Here is a tiny trained network, its code and every weight. The questions are about switching its units off for an input and a target symbol, where a switched-off unit gives its printed mean instead of its output.

import numpy as np


def w(rows, s, z=0):
    codes = np.array(rows[::2]) - 128.0
    scale = np.full(codes.shape[1], s)
    scale[-1] = z or s
    return codes * scale


def f(y):
    return np.maximum(y, 0)


def softmax(a):
    e = np.exp(a - a.max(-1, keepdims=True))
    return e / e.sum(-1, keepdims=True)


def log_softmax(a):
    a = a - a.max(-1, keepdims=True)
    return a - np.log(np.exp(a).sum(-1, keepdims=True))


def net(x, mask):
    ids = ['αεζηξπστω'.index(c) for c in x.split()]
    T = len(ids)
    res = E[ids] + P[:T]
    u = 0
    for l in range(2):
        r = res
        for j in range(2):
            rows = slice(4 * j, 4 * j + 4)
            q, k, v = (r @ M[l][rows].T for M in (Q, K, V))
            z = softmax(np.where(np.tri(T) > 0, q @ k.T / 4**0.5, -1e9)) @ v
            o = O[l][rows]
            res = res + np.where(mask[u + j], z, o[:, -1]) @ o[:, :-1]
        u += 2
        y = f(res @ A[l][:, :-1].T + A[l][:, -1])
        res = res + np.where(mask[u : u + 8], y, B[l][:, -1]) @ B[l][:, :-1]
        u += 8
    return log_softmax(res[-1] @ U[:, :-1].T + U[:, -1])


Q, K, V, O, A, B = {}, {}, {}, {}, {}, {}
E = w([
[83,102,75,157,163,181,105,83,125,159,142,97],'α',
[125,145,103,85,140,133,6,143,157,168,181,124],'ε',
[129,128,166,148,158,117,123,60,117,217,143,184],'ζ',
[59,175,168,114,166,74,162,152,93,85,127,146],'η',
[131,78,123,142,203,209,108,173,146,90,142,72],'ξ',
[140,163,133,196,129,123,143,90,219,193,113,110],'π',
[181,159,146,76,142,193,147,180,138,201,109,144],'σ',
[131,124,76,72,95,122,165,110,99,69,79,215],'τ',
[140,62,131,58,86,161,188,76,155,84,146,127],'ω',
],0.023)
P = w([
[167,105,125,134,180,3,123,115,101,121,125,166],'0',
[124,136,122,134,143,38,159,142,133,137,108,150],'1',
[107,142,124,130,127,74,162,149,146,135,110,150],'2',
[93,150,128,134,112,102,158,154,148,122,114,153],'3',
[85,164,127,126,99,121,147,153,146,118,119,147],'4',
[85,171,124,124,85,142,136,147,147,115,128,143],'5',
[84,186,114,118,69,156,132,146,149,122,136,131],'6',
[100,188,107,101,73,161,137,146,167,133,160,117],'7',
],0.013)
Q[0] = w([
[110,178,192,93,129,62,108,153,204,153,184,255],'L0H0',
[23,150,63,75,252,236,130,176,195,148,83,180],'L0H0',
[32,147,102,171,116,127,102,97,186,109,126,64],'L0H0',
[93,82,141,86,33,115,175,62,182,137,130,169],'L0H0',
[106,66,90,90,89,167,141,124,110,54,111,121],'L0H1',
[217,131,68,110,165,139,76,121,13,103,142,82],'L0H1',
[117,120,51,49,150,141,229,23,183,43,86,132],'L0H1',
[72,192,137,86,152,75,131,210,197,137,149,174],'L0H1',
],0.0058)
K[0] = w([
[123,208,139,106,3,148,157,221,170,148,156,133],'L0H0',
[57,115,107,153,86,193,64,159,128,87,158,57],'L0H0',
[175,81,23,105,178,156,111,135,111,137,61,135],'L0H0',
[132,149,172,134,43,189,151,127,89,179,132,119],'L0H0',
[158,76,92,166,141,133,39,181,148,83,145,136],'L0H1',
[175,114,115,198,220,63,153,127,138,96,209,114],'L0H1',
[46,153,53,116,124,214,60,127,144,133,125,82],'L0H1',
[74,147,161,88,15,156,144,187,159,107,81,137],'L0H1',
],0.0072)
V[0] = w([
[130,136,105,180,175,139,186,116,126,123,2,114],'L0H0',
[179,74,109,98,70,206,55,188,150,157,147,96],'L0H0',
[209,162,224,115,86,143,141,139,156,169,65,186],'L0H0',
[179,89,41,168,74,109,130,43,221,119,58,116],'L0H0',
[138,199,80,132,101,194,49,169,151,80,187,122],'L0H1',
[90,83,116,171,140,208,165,109,75,108,62,95],'L0H1',
[138,110,114,159,102,137,32,134,86,107,208,95],'L0H1',
[102,71,169,150,137,107,165,124,198,110,157,154],'L0H1',
],0.0061)
O[0] = w([
[152,89,91,116,233,213,175,56,178,142,186,68,119],'L0H0',
[122,93,100,113,130,119,86,80,85,152,2,75,81],'L0H0',
[169,164,150,53,117,75,170,11,93,114,142,151,138],'L0H0',
[121,47,154,116,149,107,103,112,194,83,116,146,124],'L0H0',
[91,110,120,45,111,126,112,106,169,169,61,152,78],'L0H1',
[137,122,179,95,57,199,81,80,126,104,220,149,39],'L0H1',
[50,65,84,117,114,197,161,157,123,126,88,114,3],'L0H1',
[165,88,213,138,191,127,121,120,122,102,84,179,142],'L0H1',
],0.0076,0.0047)
A[0] = w([
[100,62,105,82,129,158,168,155,175,112,63,137,91],'L0N0',
[111,53,97,170,107,179,103,144,135,182,130,121,71],'L0N1',
[123,135,159,122,151,193,134,91,195,111,157,46,4],'L0N2',
[114,130,110,161,136,64,171,43,112,67,83,78,118],'L0N3',
[116,141,1,121,119,170,190,161,117,182,90,140,118],'L0N4',
[206,158,95,172,83,69,71,207,53,194,216,143,67],'L0N5',
[126,132,123,157,213,61,87,143,151,109,149,95,85],'L0N6',
[163,183,126,86,70,178,162,128,118,85,118,135,142],'L0N7',
],0.0064,0.0036)
B[0] = w([
[127,158,125,136,159,190,199,125,94,87,93,180,220],'L0N0',
[117,208,92,134,84,225,158,161,179,147,189,116,171],'L0N1',
[109,111,178,89,108,145,169,139,26,44,159,231,160],'L0N2',
[132,187,77,138,111,153,102,102,2,79,171,106,195],'L0N3',
[70,133,196,150,137,240,96,123,203,59,113,145,243],'L0N4',
[74,60,172,28,164,130,238,85,98,106,41,156,254],'L0N5',
[116,98,53,215,171,42,64,83,141,66,71,58,212],'L0N6',
[199,73,52,121,40,144,142,166,117,155,135,176,226],'L0N7',
],0.0067)
Q[1] = w([
[255,131,99,157,48,178,195,145,162,102,105,209],'L1H0',
[30,161,106,87,114,90,137,130,147,129,198,172],'L1H0',
[169,128,187,30,142,111,147,175,110,122,39,176],'L1H0',
[147,200,231,159,154,119,141,127,187,213,73,88],'L1H0',
[195,85,110,80,156,195,89,64,144,133,62,218],'L1H1',
[117,105,51,92,62,110,99,190,132,67,168,155],'L1H1',
[184,95,65,166,106,110,67,44,198,67,59,121],'L1H1',
[118,106,129,82,181,133,64,152,101,70,90,104],'L1H1',
],0.0066)
K[1] = w([
[167,172,70,134,114,233,98,70,141,88,128,15],'L1H0',
[76,223,165,70,65,145,212,178,191,154,180,144],'L1H0',
[94,205,145,58,59,129,146,122,22,128,81,93],'L1H0',
[226,218,151,114,122,99,92,26,156,180,99,130],'L1H0',
[147,61,163,69,76,189,132,101,112,234,111,161],'L1H1',
[54,176,31,22,19,177,73,209,129,2,143,75],'L1H1',
[192,59,75,194,105,125,213,72,229,76,5,178],'L1H1',
[112,123,131,48,174,138,103,142,165,58,71,132],'L1H1',
],0.006)
V[1] = w([
[235,81,62,157,68,123,162,206,102,44,116,122],'L1H0',
[196,81,119,93,125,85,138,193,77,17,66,208],'L1H0',
[46,151,113,91,73,72,118,47,88,99,158,170],'L1H0',
[29,48,80,123,122,79,166,62,145,144,141,79],'L1H0',
[195,176,105,184,181,119,169,34,38,140,150,59],'L1H1',
[72,98,214,225,181,100,161,197,152,69,1,115],'L1H1',
[152,113,134,110,155,62,175,188,94,113,208,201],'L1H1',
[149,133,93,86,117,125,228,102,33,99,59,104],'L1H1',
],0.0053)
O[1] = w([
[125,140,211,117,176,150,106,118,75,192,148,119,157],'L1H0',
[72,102,158,119,169,129,181,110,163,234,123,104,240],'L1H0',
[97,116,130,199,108,59,137,173,196,88,199,95,157],'L1H0',
[93,144,144,112,36,111,58,189,116,56,116,189,116],'L1H0',
[70,148,97,87,92,192,104,166,177,132,160,156,130],'L1H1',
[162,157,118,93,87,169,109,118,118,136,184,111,191],'L1H1',
[158,87,126,132,99,185,98,98,159,165,2,124,215],'L1H1',
[196,55,192,181,168,176,122,148,153,121,140,124,254],'L1H1',
],0.0078,0.0092)
A[1] = w([
[120,155,159,141,200,19,143,133,85,100,140,116,80],'L1N0',
[145,91,150,142,146,21,149,73,65,136,181,180,108],'L1N1',
[100,112,92,107,29,122,102,104,111,76,141,178,3],'L1N2',
[56,77,145,178,160,166,127,68,178,123,73,86,82],'L1N3',
[190,109,184,116,81,98,147,82,160,154,254,55,112],'L1N4',
[210,153,135,58,117,118,164,69,70,173,97,105,34],'L1N5',
[179,122,80,192,168,72,104,129,169,146,107,106,154],'L1N6',
[208,85,97,133,154,95,94,152,70,33,96,85,115],'L1N7',
],0.0081,0.0039)
B[1] = w([
[113,199,150,142,186,235,214,74,66,46,118,97,169],'L1N0',
[85,79,35,168,153,117,174,112,227,223,139,179,182],'L1N1',
[55,147,219,89,244,131,138,103,134,104,121,143,173],'L1N2',
[156,182,81,99,84,124,63,113,74,203,152,35,254],'L1N3',
[145,116,182,63,73,97,139,127,124,150,228,66,160],'L1N4',
[163,162,70,113,129,76,38,156,65,115,181,153,216],'L1N5',
[197,167,187,151,52,69,118,68,166,71,45,134,172],'L1N6',
[146,56,124,192,70,115,5,254,136,215,171,143,169],'L1N7',
],0.0077,0.0098)
U = w([
[110,86,254,151,131,132,86,137,139,135,132,150,5],'α',
[95,117,209,129,200,194,230,93,109,77,121,134,203],'ε',
[189,125,143,167,83,118,115,118,182,85,118,85,176],'ζ',
[105,107,60,197,138,147,67,178,147,167,168,75,222],'η',
[157,140,111,73,135,112,111,93,74,140,143,155,49],'ξ',
[61,101,142,86,100,90,86,133,135,151,21,87,242],'π',
[110,118,129,113,131,128,119,150,162,144,121,116,5],'σ',
[85,82,61,179,143,121,160,128,194,185,112,173,124],'τ',
[103,78,177,112,95,105,110,129,131,154,224,93,98],'ω',
],0.0076,0.002)

Each question gives the input, a string of symbols that net reads in full, and the target symbol t.
The units are the heads (4 rows each of Q, K, V and O) and the neurons (one row each of A and B). Each row of codes is followed by its name. A weight is (code - 128) times the scale printed after its matrix; where a second scale follows, it is the last column's (O, A, B and U).
mask holds one flag per unit, layer by layer, with each layer's heads first. A switched-off unit (its flag False) gives its mean, the last column of its rows in O or B, instead of its output. The means were averaged over made-up inputs and are rounded, as every weight is.
A unit's drop is (log p(t) with every unit on - log p(t) with that unit switched off) / (log p(t) with every unit on - log p(t) with every unit switched off).
The circuit of an input: a set's keep is (log p(t) with only the set's units on - log p(t) with every unit switched off) / (log p(t) with every unit on - log p(t) with every unit switched off). Starting from the 12 units with the biggest drops (on a tie, the unit counted first), units are removed one at a time, each time the one whose removal leaves the highest keep (on an exact tie, the one counted first), for as long as the keep stays at least 0.8.
circuit, biggest first: the units of the circuit, biggest drop first
unit that matters most: the unit with the biggest drop
top k neurons: the k neurons with the biggest drops, biggest first
top k neurons in layer l: the k neurons of layer l with the biggest drops, biggest first
which heads matter: for each layer, one digit per head in row order, 1 if its drop is at least 0.15 and else 0, layers parted by /
input τ τ η ε ω η, target π: which heads matter => 11 / 01
input τ ζ α σ σ ζ σ, target τ: top 3 neurons => (L0N3 L0N6 L1N3)
input τ σ π α τ τ τ σ, target ζ: circuit, biggest first => (L0H0 L0N3 L1H0 L0N5)
input ζ τ η ω η ζ, target ω: circuit, biggest first => (L0H1 L1H0 L1N4)
input ε σ ε ω ε α ε σ, target π: which heads matter => 10 / 00
input η ζ σ π, target ζ: which heads matter => 00 / 10
input τ α τ τ ξ σ α, target ε: which heads matter => 11 / 11
input ε π ξ α τ ξ, target ε: circuit, biggest first => (L0N2 L1N5)
input τ σ ζ ω τ, target τ: which heads matter => 01 / 01
input ε π σ σ ω α ω, target α: top 4 neurons => (L1N7 L0N1 L1N2 L0N7)
input τ ξ ε τ ω ω ξ, target ε: top 2 neurons in layer 0 => (L0N2 L0N1)
input π η ζ σ η σ, target ε: which heads matter => 10 / 01
input π τ ζ ε, target π: which heads matter => 10 / 00
input η σ τ σ ε ξ η, target ξ: unit that matters most => L0N6
input σ τ η τ η, target ω: top 3 neurons => (L1N4 L0N6 L0N3)
input η ω π σ ξ ω, target ξ: circuit, biggest first => (L0H0 L1H0 L1N5)
input τ ε ω τ ε τ ε, target ω: circuit, biggest first => (L1H1 L0H1 L1N4)
input σ ω σ, target α: which heads matter => 10 / 11
input ξ ε σ ω π σ τ, target ε: top neuron in layer 0 => (L0N4)
input τ ζ σ ω ω, target ω: which heads matter => 00 / 10
input α τ α π π ε η ω, target ε: top neuron in layer 0 => (L0N0)
input ξ α ε π, target ζ: circuit, biggest first => (L1N6 L1H0)
input τ τ ε τ ε, target ω: top 3 neurons in layer 1 => (L1N4 L1N7 L1N1)
input η σ ε τ π σ τ, target ε: which heads matter => 01 / 01
input ξ η ω ω ω α σ σ, target ξ: circuit, biggest first => (L1H0 L1N5 L0H0)
input σ ε α η σ η, target ξ: which heads matter => 11 / 11
input π σ ζ π, target ξ: circuit, biggest first => (L0H0 L1H1 L0H1 L0N6)
input η ξ ω, target ξ: top neuron => (L1N5)
input η α π σ σ τ σ, target ω: which heads matter => 10 / 10
input π π τ ε σ ξ σ τ, target ξ: top 4 neurons => (L0N7 L0N1 L1N5 L0N5)
